Here is a tiny trained network, its code and every weight. The questions are about switching its units off for an input and a target symbol, where a switched-off unit gives its printed mean instead of its output.

import numpy as np


def w(rows, s, z=0):
    codes = np.array(rows[::2]) - 128.0
    scale = np.full(codes.shape[1], s)
    scale[-1] = z or s
    return codes * scale


def f(y):
    return np.maximum(y, 0)


def softmax(a):
    e = np.exp(a - a.max(-1, keepdims=True))
    return e / e.sum(-1, keepdims=True)


def log_softmax(a):
    a = a - a.max(-1, keepdims=True)
    return a - np.log(np.exp(a).sum(-1, keepdims=True))


def net(x, mask):
    ids = ['ΔΛΣαεζθμπφ'.index(c) for c in x.split()]
    T = len(ids)
    res = E[ids] + P[:T]
    r = res
    for j in range(3):
        rows = slice(3 * j, 3 * j + 3)
        q, k, v = (r @ M[0][rows].T for M in (Q, K, V))
        z = softmax(np.where(np.tri(T) > 0, q @ k.T / 3**0.5, -1e9)) @ v
        o = O[0][rows]
        res = res + np.where(mask[j], z, o[:, -1]) @ o[:, :-1]
    y = f(res @ A[0][:, :-1].T + A[0][:, -1])
    res = res + np.where(mask[3:7], y, B[0][:, -1]) @ B[0][:, :-1]
    return log_softmax(res[-1] @ U[:, :-1].T + U[:, -1])


Q, K, V, O, A, B = {}, {}, {}, {}, {}, {}
E = w([
[147,207,139,170,199,150],'Δ',
[172,104,165,127,167,149],'Λ',
[43,249,61,129,154,146],'Σ',
[176,202,206,128,111,153],'α',
[58,132,126,115,115,163],'ε',
[165,142,77,129,106,165],'ζ',
[126,118,60,69,118,119],'θ',
[150,163,133,223,90,152],'μ',
[153,218,128,45,135,165],'π',
[138,71,57,171,98,137],'φ',
],0.018)
P = w([
[88,91,126,129,221,254],'0',
[101,119,112,126,131,213],'1',
[115,130,122,122,108,180],'2',
[125,143,119,122,93,157],'3',
[131,149,127,117,84,139],'4',
[139,153,130,120,86,119],'5',
[136,150,125,118,83,104],'6',
[132,135,128,120,100,120],'7',
],0.0079)
Q[0] = w([
[153,63,180,106,106,101],'head 1',
[152,197,167,161,117,178],'head 1',
[129,129,115,165,205,79],'head 1',
[89,177,176,138,137,81],'head 2',
[180,127,121,139,165,48],'head 2',
[110,122,82,151,214,60],'head 2',
[56,147,102,109,81,108],'head 3',
[84,81,122,106,211,170],'head 3',
[169,110,235,153,139,8],'head 3',
],0.015)
K[0] = w([
[97,91,136,96,123,170],'head 1',
[98,213,89,134,109,102],'head 1',
[143,103,101,126,198,81],'head 1',
[164,87,168,117,152,136],'head 2',
[106,135,143,129,161,234],'head 2',
[91,88,130,145,166,177],'head 2',
[88,165,153,182,132,140],'head 3',
[65,108,77,95,181,195],'head 3',
[252,60,163,150,156,137],'head 3',
],0.016)
V[0] = w([
[190,138,124,197,124,147],'head 1',
[148,72,141,65,32,130],'head 1',
[161,109,155,87,60,157],'head 1',
[2,132,130,121,210,165],'head 2',
[177,104,236,189,102,151],'head 2',
[112,62,120,210,141,94],'head 2',
[148,93,82,114,168,222],'head 3',
[105,202,121,190,101,115],'head 3',
[140,80,200,129,75,141],'head 3',
],0.0089)
O[0] = w([
[61,216,158,186,85,136,129],'head 1',
[73,112,71,153,236,247,70],'head 1',
[65,91,124,137,189,173,133],'head 1',
[122,130,199,72,29,206,191],'head 2',
[134,108,142,180,192,179,16],'head 2',
[136,61,121,194,48,128,6],'head 2',
[228,147,12,172,191,3,253],'head 3',
[199,104,149,155,171,189,193],'head 3',
[26,128,33,84,130,202,55],'head 3',
],0.0061,0.0048)
A[0] = w([
[25,59,212,147,70,155,219],'neuron 1',
[116,1,83,96,60,81,160],'neuron 2',
[150,125,220,113,133,189,86],'neuron 3',
[158,144,231,112,177,78,255],'neuron 4',
],0.0085,0.0051)
B[0] = w([
[161,112,118,105,51,172,174],'neuron 1',
[10,143,221,156,98,95,219],'neuron 2',
[74,141,40,170,169,58,172],'neuron 3',
[113,70,152,118,149,154,254],'neuron 4',
],0.011,0.006)
U = w([
[193,163,224,139,120,99,159],'Δ',
[181,2,131,128,162,134,243],'Λ',
[153,139,140,137,132,130,3],'Σ',
[93,178,139,170,203,155,108],'α',
[112,133,118,99,92,219,177],'ε',
[183,138,2,142,136,109,177],'ζ',
[97,179,90,100,133,43,95],'θ',
[150,197,123,208,111,168,79],'μ',
[158,199,119,72,170,153,31],'π',
[89,109,118,204,124,91,98],'φ',
],0.0088,0.0043)

Each question gives the input, a string of symbols that net reads in full, and the target symbol t.
The units are the heads (3 rows each of Q, K, V and O) and the neurons (one row each of A and B). Each row of codes is followed by its name. A weight is (code - 128) times the scale printed after its matrix; where a second scale follows, it is the last column's (O, A, B and U).
mask holds one flag per unit, heads first, then neurons. A switched-off unit (its flag False) gives its mean, the last column of its rows in O or B, instead of its output. The means were averaged over made-up inputs and are rounded, as every weight is.
A unit's drop is (log p(t) with every unit on - log p(t) with that unit switched off) / (log p(t) with every unit on - log p(t) with every unit switched off).
The circuit of an input: a set's keep is (log p(t) with only the set's units on - log p(t) with every unit switched off) / (log p(t) with every unit on - log p(t) with every unit switched off). Starting from all 7 units, units are removed one at a time, each time the one whose removal leaves the highest keep (on an exact tie, the one counted first), for as long as the keep stays at least 0.8.
circuit, biggest first: the units of the circuit, biggest drop first
most important unit: the unit with the biggest drop
top k neurons: the k neurons with the biggest drops, biggest first
drop when u is switched off: that unit's drop, to one decimal
input α Δ ε ε ε, target ε: circuit, biggest first	(neuron 1; head 2)
input ζ Δ Δ Σ ε, target Δ: most important unit	head 1
input Δ ε ε ε θ α, target α: circuit, biggest first	(head 2; head 3; neuron 3)
input φ φ θ π ε ε ε ε, target ε: circuit, biggest first	(head 3; neuron 1)
input ε θ θ, target θ: circuit, biggest first	(neuron 2; head 3; head 2)
input α φ ζ, target ζ: circuit, biggest first	(neuron 2; head 3)
input ζ φ Δ, target Δ: top 2 neurons	(neuron 3; neuron 4)
input ε ε φ φ θ ζ, target ζ: circuit, biggest first	(neuron 2; head 1; head 2)
input θ ζ π θ Σ φ π θ, target Λ: top 2 neurons	(neuron 4; neuron 2)
input ε θ α, target α: circuit, biggest first	(head 2; neuron 3; head 1)
input Σ θ ζ ε α φ, target Δ: circuit, biggest first	(head 3; head 2)
input ε φ ε Σ, target Δ: drop when head 1 is switched off	0.3
input μ θ θ, target θ: drop when head 2 is switched off	0.2
input α Σ μ ζ, target Δ: circuit, biggest first	(head 3)
input Σ ε φ ζ φ ε, target Λ: drop when head 3 is switched off	0.9
